Below is a small trained network, with its code and all its weights. Each question gives an input and a target symbol and asks what happens when units are switched off, that is, made to give their printed mean instead of their output.

import numpy as np


def w(rows, s, z=0):
    codes = np.array(rows[::2]) - 128.0
    scale = np.full(codes.shape[1], s)
    scale[-1] = z or s
    return codes * scale


def norm(h):
    return h / np.sqrt((h * h).mean(-1, keepdims=True) + 1e-5)


def softmax(a):
    e = np.exp(a - a.max(-1, keepdims=True))
    return e / e.sum(-1, keepdims=True)


def log_softmax(a):
    a = a - a.max(-1, keepdims=True)
    return a - np.log(np.exp(a).sum(-1, keepdims=True))


def net(x, mask):
    ids = ['Φαβδηθσ'.index(c) for c in x.split()]
    T = len(ids)
    res = E[ids] + P[:T]
    u = 0
    for l in range(3):
        r = norm(res)
        for j in range(2):
            rows = slice(2 * j, 2 * j + 2)
            q, k, v = (r @ M[l][rows].T for M in (Q, K, V))
            z = softmax(np.where(np.tri(T) > 0, q @ k.T / 2**0.5, -1e9)) @ v
            o = O[l][rows]
            res = res + np.where(mask[u + j], z, o[:, -1]) @ o[:, :-1]
        u += 2
    return log_softmax(norm(res)[-1] @ U[:, :-1].T + U[:, -1])


Q, K, V, O = {}, {}, {}, {}
E = w([
[198,96,85,151],'Φ',
[202,149,154,160],'α',
[253,228,111,220],'β',
[167,180,190,235],'δ',
[169,72,165,137],'η',
[111,118,181,131],'θ',
[90,163,113,104],'σ',
],0.0042)
P = w([
[96,117,100,254],'0',
[167,176,200,55],'1',
[99,125,108,202],'2',
[143,160,178,55],'3',
[101,119,114,171],'4',
[123,150,169,68],'5',
[96,121,114,137],'6',
[96,141,159,79],'7',
[87,108,112,136],'8',
],0.0053)
Q[0] = w([
[78,231,207,143],'L0H1',
[104,113,63,3],'L0H1',
[154,75,22,208],'L0H2',
[89,114,198,84],'L0H2',
],0.0047)
K[0] = w([
[36,204,81,34],'L0H1',
[230,196,201,177],'L0H1',
[234,2,81,90],'L0H2',
[69,226,193,143],'L0H2',
],0.0047)
V[0] = w([
[132,88,79,91],'L0H1',
[212,208,189,117],'L0H1',
[185,84,82,132],'L0H2',
[87,32,8,186],'L0H2',
],0.0017)
O[0] = w([
[104,136,60,43,2],'L0H1',
[156,107,107,250,252],'L0H1',
[105,189,198,148,136],'L0H2',
[139,229,242,22,90],'L0H2',
],0.0015,0.00057)
Q[1] = w([
[142,100,72,214],'L1H1',
[128,176,233,2],'L1H1',
[246,182,160,43],'L1H2',
[124,113,131,254],'L1H2',
],0.0083)
K[1] = w([
[58,44,122,69],'L1H1',
[200,245,157,190],'L1H1',
[204,101,155,164],'L1H2',
[2,176,184,109],'L1H2',
],0.0096)
V[1] = w([
[154,168,2,103],'L1H1',
[183,36,88,91],'L1H1',
[210,79,58,122],'L1H2',
[109,198,32,97],'L1H2',
],0.0095)
O[1] = w([
[124,233,128,225,19],'L1H1',
[137,86,177,239,2],'L1H1',
[161,23,156,237,62],'L1H2',
[240,102,2,121,34],'L1H2',
],0.0075,0.0031)
Q[2] = w([
[117,36,160,163],'L2H1',
[148,221,190,54],'L2H1',
[247,62,211,91],'L2H2',
[13,95,175,254],'L2H2',
],0.0059)
K[2] = w([
[205,120,175,87],'L2H1',
[2,153,151,132],'L2H1',
[196,85,155,142],'L2H2',
[8,126,169,164],'L2H2',
],0.0093)
V[2] = w([
[230,146,226,99],'L2H1',
[88,89,130,147],'L2H1',
[2,146,169,93],'L2H2',
[137,204,141,38],'L2H2',
],0.0057)
O[2] = w([
[254,80,148,166,185],'L2H1',
[116,123,102,118,127],'L2H1',
[214,127,104,151,247],'L2H2',
[156,124,180,203,251],'L2H2',
],0.0071,0.0027)
U = w([
[156,18,147,131,172],'Φ',
[145,149,4,79,233],'α',
[142,210,175,173,51],'β',
[58,138,166,33,81],'δ',
[116,141,103,165,97],'η',
[142,133,112,149,5],'θ',
[42,106,89,167,249],'σ',
],0.013,0.003)

Each question gives the input, a string of symbols that net reads in full, and the target symbol t.
The units are the heads (2 rows each of Q, K, V and O). Each row of codes is followed by its name. A weight is (code - 128) times the scale printed after its matrix; where a second scale follows, it is the last column's (O and U).
mask holds one flag per head, layer by layer. A switched-off head (its flag False) gives its mean, the last column of its rows in O, instead of its output. The means were averaged over made-up inputs and are rounded, as every weight is.
A unit's drop is (log p(t) with every unit on - log p(t) with that unit switched off) / (log p(t) with every unit on - log p(t) with every unit switched off).
The circuit of an input: a set's keep is (log p(t) with only the set's units on - log p(t) with every unit switched off) / (log p(t) with every unit on - log p(t) with every unit switched off). Starting from all 6 units, units are removed one at a time, each time the one whose removal leaves the highest keep (on an exact tie, the one counted first), for as long as the keep stays at least 0.8.
units of the circuit, in order: the units of the circuit, biggest drop first
most important unit: the unit with the biggest drop
heads that matter: for each layer, one digit per head in row order, 1 if its drop is at least 0.15 and else 0, layers parted by /
drop of u: that unit's drop, to one decimal
input α δ Φ, target β: heads that matter : 00 / 00 / 00
input δ Φ η σ β Φ β α, target β: units of the circuit, in order : (L1H1)
input δ Φ δ β σ α, target β: units of the circuit, in order : (L1H1 L2H2)
input δ α δ σ β, target α: heads that matter : 00 / 01 / 00
input σ σ δ σ θ, target α: heads that matter : 00 / 01 / 00
input Φ Φ Φ, target σ: units of the circuit, in order : (L1H1 L2H2)
input Φ δ β β δ θ Φ, target δ: heads that matter : 01 / 01 / 00
input β Φ β β σ θ, target β: heads that matter : 00 / 10 / 10
input β η η θ, target β: heads that matter : 00 / 10 / 00
input α Φ β σ, target β: units of the circuit, in order : (L1H1 L1H2)
input σ β Φ, target α: heads that matter : 01 / 01 / 00
input α δ Φ δ θ α, target Φ: heads that matter : 00 / 01 / 01
input σ α θ, target α: units of the circuit, in order : (L1H2 L0H2)
input σ α β, target α: most important unit : L1H2
input δ β Φ σ, target β: units of the circuit, in order : (L1H1 L2H2)
input Φ β Φ Φ σ η, target Φ: heads that matter : 00 / 01 / 10
input α Φ Φ δ Φ, target β: heads that matter : 00 / 10 / 00
input δ Φ Φ θ β, target δ: units of the circuit, in order : (L1H2 L1H1)
input σ Φ δ θ δ, target δ: heads that matter : 00 / 11 / 00
input α Φ η β β, target Φ: most important unit : L1H1
input Φ Φ θ η σ δ σ σ α, target α: drop of L1H2 : 0.6
input Φ β Φ δ β η Φ Φ, target Φ: drop of L2H2 : 0.1
input Φ σ σ Φ Φ Φ η θ, target Φ: drop of L1H2 : 1.2
